Below is a small trained network, with its code and all its weights. Each question gives an input and a target symbol and asks what happens when units are switched off, that is, made to give their printed mean instead of their output.

import numpy as np


def w(rows, s, z=0):
    codes = np.array(rows[::2]) - 128.0
    scale = np.full(codes.shape[1], s)
    scale[-1] = z or s
    return codes * scale


def norm(h):
    return h / np.sqrt((h * h).mean(-1, keepdims=True) + 1e-5)


def f(y):
    return np.maximum(y, 0)


def softmax(a):
    e = np.exp(a - a.max(-1, keepdims=True))
    return e / e.sum(-1, keepdims=True)


def log_softmax(a):
    a = a - a.max(-1, keepdims=True)
    return a - np.log(np.exp(a).sum(-1, keepdims=True))


def net(x, mask):
    ids = ['βγεζηλμξστψ'.index(c) for c in x.split()]
    T = len(ids)
    res = E[ids] + P[:T]
    u = 0
    for l in range(3):
        r = norm(res)
        for j in range(2):
            rows = slice(3 * j, 3 * j + 3)
            q, k, v = (r @ M[l][rows].T for M in (Q, K, V))
            z = softmax(np.where(np.tri(T) > 0, q @ k.T / 3**0.5, -1e9)) @ v
            o = O[l][rows]
            res = res + np.where(mask[u + j], z, o[:, -1]) @ o[:, :-1]
        u += 2
        y = f(norm(res) @ A[l][:, :-1].T + A[l][:, -1])
        res = res + np.where(mask[u : u + 8], y, B[l][:, -1]) @ B[l][:, :-1]
        u += 8
    return log_softmax(norm(res)[-1] @ U[:, :-1].T + U[:, -1])


Q, K, V, O, A, B = {}, {}, {}, {}, {}, {}
E = w([
[114,193,99],'β',
[127,198,76],'γ',
[247,126,182],'ε',
[97,176,83],'ζ',
[241,248,88],'η',
[106,188,85],'λ',
[126,198,71],'μ',
[70,124,125],'ξ',
[128,198,74],'σ',
[102,168,86],'τ',
[148,17,130],'ψ',
],0.0013)
P = w([
[147,83,17],'0',
[100,179,139],'1',
[145,95,7],'2',
[66,204,185],'3',
[150,98,2],'4',
[58,226,250],'5',
],0.00074)
Q[0] = w([
[129,125,128],'L0H1',
[129,128,128],'L0H1',
[128,129,128],'L0H1',
[137,118,44],'L0H2',
[139,72,112],'L0H2',
[117,147,255],'L0H2',
],0.0096)
K[0] = w([
[129,132,132],'L0H1',
[127,129,128],'L0H1',
[128,129,127],'L0H1',
[246,188,147],'L0H2',
[178,99,204],'L0H2',
[2,67,105],'L0H2',
],0.0058)
V[0] = w([
[85,93,111],'L0H1',
[93,83,95],'L0H1',
[142,143,138],'L0H1',
[33,54,172],'L0H2',
[8,149,73],'L0H2',
[10,147,39],'L0H2',
],0.0016)
O[0] = w([
[168,76,159,191],'L0H1',
[175,76,142,227],'L0H1',
[115,144,121,97],'L0H1',
[82,85,247,117],'L0H2',
[11,149,123,198],'L0H2',
[12,135,106,254],'L0H2',
],0.0014,0.00061)
A[0] = w([
[71,134,181,167],'L0N1',
[231,160,243,170],'L0N2',
[56,126,76,74],'L0N3',
[253,74,156,254],'L0N4',
[15,185,177,84],'L0N5',
[172,225,97,91],'L0N6',
[127,128,126,116],'L0N7',
[106,97,86,50],'L0N8',
],0.0019,0.0009)
B[0] = w([
[169,150,88,180],'L0N1',
[81,197,5,172],'L0N2',
[130,177,132,171],'L0N3',
[100,168,252,247],'L0N4',
[209,141,135,189],'L0N5',
[106,100,188,178],'L0N6',
[127,129,127,128],'L0N7',
[106,139,114,145],'L0N8',
],0.0023,0.0014)
Q[1] = w([
[128,123,129],'L1H1',
[114,120,141],'L1H1',
[113,123,150],'L1H1',
[118,196,118],'L1H2',
[139,2,128],'L1H2',
[142,25,137],'L1H2',
],0.0039)
K[1] = w([
[131,126,128],'L1H1',
[124,116,135],'L1H1',
[120,117,135],'L1H1',
[125,189,110],'L1H2',
[125,2,159],'L1H2',
[127,32,156],'L1H2',
],0.0042)
V[1] = w([
[107,182,101],'L1H1',
[121,146,142],'L1H1',
[123,137,109],'L1H1',
[117,249,130],'L1H2',
[133,61,87],'L1H2',
[128,128,128],'L1H2',
],0.0014)
O[1] = w([
[189,154,164,138],'L1H1',
[144,116,156,80],'L1H1',
[147,156,151,167],'L1H1',
[254,13,192,68],'L1H2',
[92,211,44,255],'L1H2',
[128,128,128,128],'L1H2',
],0.00087,7.6e-05)
A[1] = w([
[134,53,133,140],'L1N1',
[114,177,91,192],'L1N2',
[244,132,134,124],'L1N3',
[54,99,108,58],'L1N4',
[251,99,88,59],'L1N5',
[124,120,164,248],'L1N6',
[133,60,124,157],'L1N7',
[104,191,148,84],'L1N8',
],0.0032,0.0013)
B[1] = w([
[149,183,140,219],'L1N1',
[154,103,185,250],'L1N2',
[47,65,132,176],'L1N3',
[154,140,255,168],'L1N4',
[95,59,63,168],'L1N5',
[131,145,35,246],'L1N6',
[164,185,134,215],'L1N7',
[184,100,106,190],'L1N8',
],0.0032,0.0014)
Q[2] = w([
[60,160,100],'L2H1',
[30,192,143],'L2H1',
[254,25,116],'L2H1',
[107,144,205],'L2H2',
[132,125,115],'L2H2',
[130,109,74],'L2H2',
],0.00069)
K[2] = w([
[47,91,30],'L2H1',
[85,2,78],'L2H1',
[211,240,195],'L2H1',
[87,99,204],'L2H2',
[137,153,120],'L2H2',
[158,173,66],'L2H2',
],0.00054)
V[2] = w([
[133,120,123],'L2H1',
[130,125,126],'L2H1',
[156,56,81],'L2H1',
[131,118,120],'L2H2',
[2,137,127],'L2H2',
[112,157,157],'L2H2',
],0.00086)
O[2] = w([
[127,141,142,123],'L2H1',
[128,132,134,126],'L2H1',
[129,253,231,62],'L2H1',
[129,150,142,118],'L2H2',
[221,91,142,1],'L2H2',
[130,65,116,148],'L2H2',
],0.00046,0.00041)
A[2] = w([
[128,128,128,127],'L2N1',
[206,157,165,108],'L2N2',
[1,102,130,136],'L2N3',
[130,178,97,101],'L2N4',
[67,71,188,3],'L2N5',
[30,152,151,157],'L2N6',
[105,114,138,86],'L2N7',
[78,37,157,88],'L2N8',
],0.004,0.0023)
B[2] = w([
[128,128,128,128],'L2N1',
[200,90,155,254],'L2N2',
[94,31,80,177],'L2N3',
[130,126,181,196],'L2N4',
[143,151,252,139],'L2N5',
[92,202,128,195],'L2N6',
[140,139,157,130],'L2N7',
[138,53,222,150],'L2N8',
],0.0038,0.002)
U = w([
[135,206,64,10],'β',
[132,188,78,3],'γ',
[149,82,7,150],'ε',
[125,244,210,122],'ζ',
[36,133,99,175],'η',
[218,112,176,229],'λ',
[85,124,111,72],'μ',
[52,212,140,156],'ξ',
[97,8,116,92],'σ',
[127,178,83,26],'τ',
[46,75,232,74],'ψ',
],0.015,0.0048)

Each question gives the input, a string of symbols that net reads in full, and the target symbol t.
The units are the heads (3 rows each of Q, K, V and O) and the neurons (one row each of A and B). Each row of codes is followed by its name. A weight is (code - 128) times the scale printed after its matrix; where a second scale follows, it is the last column's (O, A, B and U).
mask holds one flag per unit, layer by layer, with each layer's heads first. A switched-off unit (its flag False) gives its mean, the last column of its rows in O or B, instead of its output. The means were averaged over made-up inputs and are rounded, as every weight is.
A unit's drop is (log p(t) with every unit on - log p(t) with that unit switched off) / (log p(t) with every unit on - log p(t) with every unit switched off).
The circuit of an input: a set's keep is (log p(t) with only the set's units on - log p(t) with every unit switched off) / (log p(t) with every unit on - log p(t) with every unit switched off). Starting from the 12 units with the biggest drops (on a tie, the unit counted first), units are removed one at a time, each time the one whose removal leaves the highest keep (on an exact tie, the one counted first), for as long as the keep stays at least 0.8.
units of the circuit, in order: the units of the circuit, biggest drop first
unit that matters most: the unit with the biggest drop
top k neurons: the k neurons with the biggest drops, biggest first
k most important neurons of layer l: the k neurons of layer l with the biggest drops, biggest first
which heads matter: for each layer, one digit per head in row order, 1 if its drop is at least 0.15 and else 0, layers parted by /
input ζ ζ ζ γ, target λ: unit that matters most : L1N8
input ξ ξ ψ γ γ ξ, target ξ: units of the circuit, in order : (L2N2 L2N6)
input ψ ξ ψ ψ, target ξ: units of the circuit, in order : (L1H2 L2N6 L1N2)
input μ ε σ, target σ: 2 most important neurons of layer 1 : (L1N3 L1N6)
input β ζ ψ ξ, target λ: units of the circuit, in order : (L0N5 L1N8 L0N4)
input β ζ ψ ψ, target ζ: top 4 neurons : (L1N8 L1N3 L1N2 L0N5)
input λ γ ψ σ, target λ: units of the circuit, in order : (L1N8 L1H2 L2N6)
input ξ η β, target ε: which heads matter : 11 / 00 / 00
input ξ ψ ξ ξ, target ξ: units of the circuit, in order : (L2N6 L2N2)
input ψ η ξ, target ε: which heads matter : 01 / 00 / 00
input η σ τ ψ β, target ε: top 2 neurons : (L0N4 L2N6)
input ξ η γ, target ε: which heads matter : 01 / 00 / 00
input β ζ η ζ ψ λ, target λ: top 2 neurons : (L0N5 L1N8)
input ε ψ γ, target σ: unit that matters most : L0H2
input η η ζ λ, target λ: 2 most important neurons of layer 1 : (L1N8 L1N2)
input ψ μ ψ ψ τ ψ, target η: 2 most important neurons of layer 1 : (L1N6 L1N2)
input ψ β ψ ψ λ, target ξ: top 4 neurons : (L2N2 L0N4 L1N3 L1N5)
input γ ξ η η ψ β, target λ: top 2 neurons : (L0N5 L1N8)
input η ξ γ ζ ξ, target ε: 2 most important neurons of layer 2 : (L2N2 L2N6)
input τ β β, target ζ: 2 most important neurons of layer 2 : (L2N3 L2N2)
input γ ψ ζ τ, target λ: top 3 neurons : (L0N5 L1N8 L1N2)
input μ ψ ψ ψ η, target ε: 2 most important neurons of layer 2 : (L2N2 L2N6)
